z217: [132  93  85 133 169  86  54  79 135]
z737: [132 131 124 118 125 125 135 134 115]
z83: [118 117 104 172 178 124  95 111 157]
present: [178 124  95 111] -> yes
where: [131] -> z737, 1
present: [132 131] -> yes
present: [178 124  94 111] -> no
where: [133] -> z217, 3

z406: [158 148 131 121 171  98 161 106  50]
z957: [150 152 148 137 166 131 137 118  97]
z132: [132 156 135 123 122 121 158 126 142]
z699: [125 130 117 112 104 116 123 141 111]
z865: [132 156 135 123 159 121 122 126  52]
z845: [123 130 139 142 112 140 133 111 142]
z892: [123 148 114 123 135 102 125 116 138]
asked: [132 156 135 123 122 121 158 126 142] -> z132
present: [112 140 133 111 142] -> yes
where: [166] -> z957, 4

z758: [105 156 140 141 103 115]
z135: [132 122 127 140  94 144]
z270: [117 170 142 136 178 114]
z257: [131 203 158 162 139 122]
z917: [137 103 125 122 129 140]
z861: [119 141 157 149 134 157]
z127: [130  82  97 114 159 158]
z603: [139 156 140 141 103 115]
z286: [143 157 152 116 143 100]
where: [144] -> z135, 5
present: [157 134 149 157] -> no
present: [141 103] -> yes
present: [132 122 127 140] -> yes
present: [156 140 141 103 115] -> yes

z389: [ 85  74  91 108 113 163]
z8: [ 97 186 171 147 145  96]
z648: [184 195 163 148 147  74]
present: [184 196 163] -> no
where: [96] -> z8, 5
present: [113 163] -> yes
present: [ 74 147 148] -> no

z336: [109 137  63 158 172 137 128]
z960: [149 101 162 124  77 105 107]
z546: [113 172 164 161  91 165 133]
z419: [121 115 106 136  81 113  91]
z625: [137 114 100 149 103 113 151]
z647: [111  97 129 110 123  99 100]
z918: [138 107  66 119 151 106  84]
z215: [ 71  81 135 110 172  85 120]
where: [135] -> z215, 2
present: [107 105  77] -> no
present: [161 164 172] -> no
present: [137  62 158 172 137] -> no
present: [119 151] -> yes
present: [103 149 100] -> no
where: [136] -> z419, 3

z150: [129 196  90 113 136 153 130]
z37: [150 196  90 113 164 153 130]
z34: [142  51 172 140 109 121 116]
z116: [142  51 172 140 109 154 165]
z692: [142  51 172 140 109 137 126]
where: [136] -> z150, 4
where: [165] -> z116, 6
where: [137] -> z692, 5

z806: [122  91 111  96 154 134 128 135 121 150 126 104 131 110 142  99 102 112
 124  98 134 113  88 144 108 144 120 153 134  95 108 124]
z727: [134 107 157 105 141  95  92 114 114 140 140 107 140 122 131  97 115 103
 116 122 134 115  99 126 124 137 106 134  97 133 128 120]
z94: [116 139 114 125 147 105 158 155 139 135 118 121 130 136 137 109 161 128
 116 139 114 135 147 128 160 152 126 139 139 127 138 160]
z889: [120 139 171 140 101 148 119  97 130 126 135 147 125 161 134 154 122 139
 123 137 124 132 134 129  93 100 131  84 124 154 141 109]
z105: [127 126 104 151 106 187 145 131 121 132 122 138 124 144 121 156 117 149
 146 134 123 134 128 139 108 100 144 135 136 110 116 172]
z604: [130 123  88 123 145 135 140 153 120 149 115 120 143 116 130 107 120 131
 135 126 119 124 118 133 132 136 127 160 126  95 115 147]
z642: [ 92 109 156 126 132 137 146 107 134 102 145 113 106 111 138 143 143 127
 111 115 141 136 130 141 115 134 127 101 171 148 129 105]
present: [157 105] -> yes
present: [144 121 156 117 150] -> no
asked: [130 123  88 123 145 135 140 153 120 149 115 120 143 116 130 107 120 131
 135 126 119 124 118 133 132 136 127 160 126  95 115 147] -> z604
asked: [122  91 111  96 154 134 128 135 121 150 126 104 131 110 142  99 102 112
 124  98 134 113  88 144 108 144 120 153 134  95 108 124] -> z806
asked: [116 139 114 125 147 105 158 155 139 135 118 121 130 136 137 109 161 128
 116 139 114 135 147 128 160 152 126 139 139 127 138 160] -> z94
present: [133 128 139 108 100] -> no

z101: [113 176 144 166  99]
z589: [107 129 160 147 165]
z694: [186  57 171 114  90]
z794: [ 90 128 139 147 150]
z401: [157 162 120  96 169]
z383: [184  56 172 112  93]
z576: [163 193 183 180 164]
z718: [127 165 179 194 143]
z136: [ 93 107 141 146 119]
z218: [149 109  91  69 164]
z658: [180  73 144 139  64]
z133: [136 159 163 155 120]
where: [193] -> z576, 1
present: [186  57 171 114] -> yes
present: [165 147 160 129 107] -> no
where: [99] -> z101, 4

z787: [100  94 154 181 135 126 134 114 112]
z110: [120 112 106  88 133 184 150 122 136]
z910: [121 113 107  89 132 182 149 124 135]
z301: [ 99  93 157 180 134 125 135 115 114]
z80: [134 126 133 126 114 101  94 155 180]
present: [101  94 154] -> no
where: [125] -> z301, 5
where: [106] -> z110, 2
present: [133 114 112] -> no
where: [149] -> z910, 6

